Below is a small trained network, with its code and all its weights. Each question gives an input and a class and asks what happens when units are switched off, that is, made to give their printed mean instead of their output.

import numpy as np


def w(rows, s, z=0):
    codes = np.array(rows[::2]) - 128.0
    scale = np.full(codes.shape[1], s)
    scale[-1] = z or s
    return codes * scale


def norm(h):
    return h / np.sqrt((h * h).mean(-1, keepdims=True) + 1e-5)


def f(y):
    return y / 2 * (1 + np.tanh(0.7978845608 * (y + 0.044715 * y**3)))


def log_softmax(a):
    a = a - a.max(-1, keepdims=True)
    return a - np.log(np.exp(a).sum(-1, keepdims=True))


def net(x, mask):
    res = np.array(x, float).reshape(1, 2) / 4 @ E
    u = 0
    for l in range(2):
        y = f(norm(res) @ A[l][:, :-1].T + A[l][:, -1])
        res = res + np.where(mask[u : u + 3], y, B[l][:, -1]) @ B[l][:, :-1]
        u += 3
    return log_softmax(norm(res)[-1] @ U[:, :-1].T + U[:, -1])


A, B = {}, {}
E = w([
[225,8,125,60,170,142,199,123,238,104,74],'x0',
[210,114,158,89,93,162,169,147,97,170,152],'x1',
],0.0014)
A[0] = w([
[146,137,159,92,140,141,125,126,183,89,127,48],'0.n0',
[252,70,166,98,185,127,216,104,164,29,121,133],'0.n1',
[219,100,164,73,44,209,174,215,57,190,180,2],'0.n2',
],0.0022,0.002)
B[0] = w([
[94,231,129,253,30,63,209,170,78,38,87,110],'0.n0',
[100,140,106,110,146,142,98,144,110,175,138,253],'0.n1',
[67,111,134,132,90,69,89,38,189,35,159,164],'0.n2',
],0.0038,0.0024)
A[1] = w([
[75,135,78,92,172,152,35,145,72,176,182,168],'1.n0',
[71,178,50,184,105,44,93,174,189,1,101,255],'1.n1',
[99,229,141,240,40,87,126,146,5,71,120,176],'1.n2',
],0.0022,0.00052)
B[1] = w([
[210,157,167,192,55,103,119,57,94,93,146,254],'1.n0',
[163,104,159,62,45,103,141,80,201,90,183,184],'1.n1',
[141,4,64,11,226,165,211,212,229,171,43,216],'1.n2',
],0.0034,0.0022)
U = w([
[133,89,58,94,213,175,142,211,130,223,42,155],'0',
[112,97,127,80,101,95,111,86,189,74,140,160],'1',
[177,196,175,202,88,115,92,71,69,108,154,137],'2',
[54,176,191,182,146,151,178,255,71,67,144,15],'3',
[38,183,193,178,180,175,195,213,60,62,146,2],'4',
],0.0073,0.0048)

Each question gives the input, the list of numbers given to net, and the class t.
The units are the neurons (one row each of A and B). Each row of codes is followed by its name. A weight is (code - 128) times the scale printed after its matrix; where a second scale follows, it is the last column's (A, B and U).
mask holds one flag per neuron, layer by layer. A switched-off neuron (its flag False) gives its mean, the last column of its row in B, instead of its output. The means were averaged over made-up inputs and are rounded, as every weight is.
A unit's drop is (log p(t) with every unit on - log p(t) with that unit switched off) / (log p(t) with every unit on - log p(t) with every unit switched off).
The circuit of an input: a set's keep is (log p(t) with only the set's units on - log p(t) with every unit switched off) / (log p(t) with every unit on - log p(t) with every unit switched off). Starting from all 6 units, units are removed one at a time, each time the one whose removal leaves the highest keep (on an exact tie, the one counted first), for as long as the keep stays at least 0.8.
units of the circuit, in order: the units of the circuit, biggest drop first
unit that matters most: the unit with the biggest drop
k most important neurons: the k neurons with the biggest drops, biggest first
top k neurons in layer l: the k neurons of layer l with the biggest drops, biggest first
drop when u is switched off: that unit's drop, to one decimal
input [2,-3], class 2: top 2 neurons in layer 0 => (0.n2 0.n1)
input [4,8], class 1: units of the circuit, in order => (0.n2)
input [-5,-3], class 0: 3 most important neurons => (1.n2 0.n2 0.n1)
input [2,-1], class 2: 2 most important neurons => (1.n2 0.n1)
input [-2,6], class 1: 3 most important neurons => (0.n2 1.n0 0.n1)
input [3,3], class 2: 4 most important neurons => (1.n2 0.n1 1.n1 0.n0)
input [-7,-8], class 1: units of the circuit, in order => (1.n1 1.n2)
input [3,-2], class 2: units of the circuit, in order => (1.n2 0.n0)
input [-4,-1], class 0: 3 most important neurons => (1.n2 0.n1 0.n2)
input [-1,1], class 2: 2 most important neurons => (1.n2 0.n0)
input [1,-2], class 2: 2 most important neurons => (1.n2 0.n2)
input [0,8], class 1: 2 most important neurons => (0.n2 1.n0)
input [-4,8], class 1: 2 most important neurons => (0.n2 0.n1)
input [-1,-1], class 2: unit that matters most => 0.n0
input [-4,7], class 1: 2 most important neurons => (0.n2 0.n1)
input [3,-1], class 2: top 2 neurons in layer 0 => (0.n1 0.n0)
input [1,0], class 2: 2 most important neurons => (0.n1 1.n0)
input [-1,-3], class 2: 2 most important neurons => (0.n0 0.n2)
input [-6,-7], class 1: 2 most important neurons => (1.n1 1.n2)
input [-6,-5], class 0: unit that matters most => 1.n2
input [1,-1], class 2: 2 most important neurons => (0.n1 1.n2)
input [-7,7], class 0: top 2 neurons in layer 1 => (1.n2 1.n1)
input [-4,-6], class 1: top 2 neurons in layer 0 => (0.n1 0.n0)
input [-4,1], class 0: top 2 neurons in layer 1 => (1.n2 1.n1)
input [-8,-8], class 0: drop when 0.n1 is switched off => 0.1
input [-6,2], class 0: drop when 0.n1 is switched off => 0.1
input [-2,7], class 1: drop when 0.n2 is switched off => 2.2
input [-8,3], class 0: drop when 1.n2 is switched off => 1.2
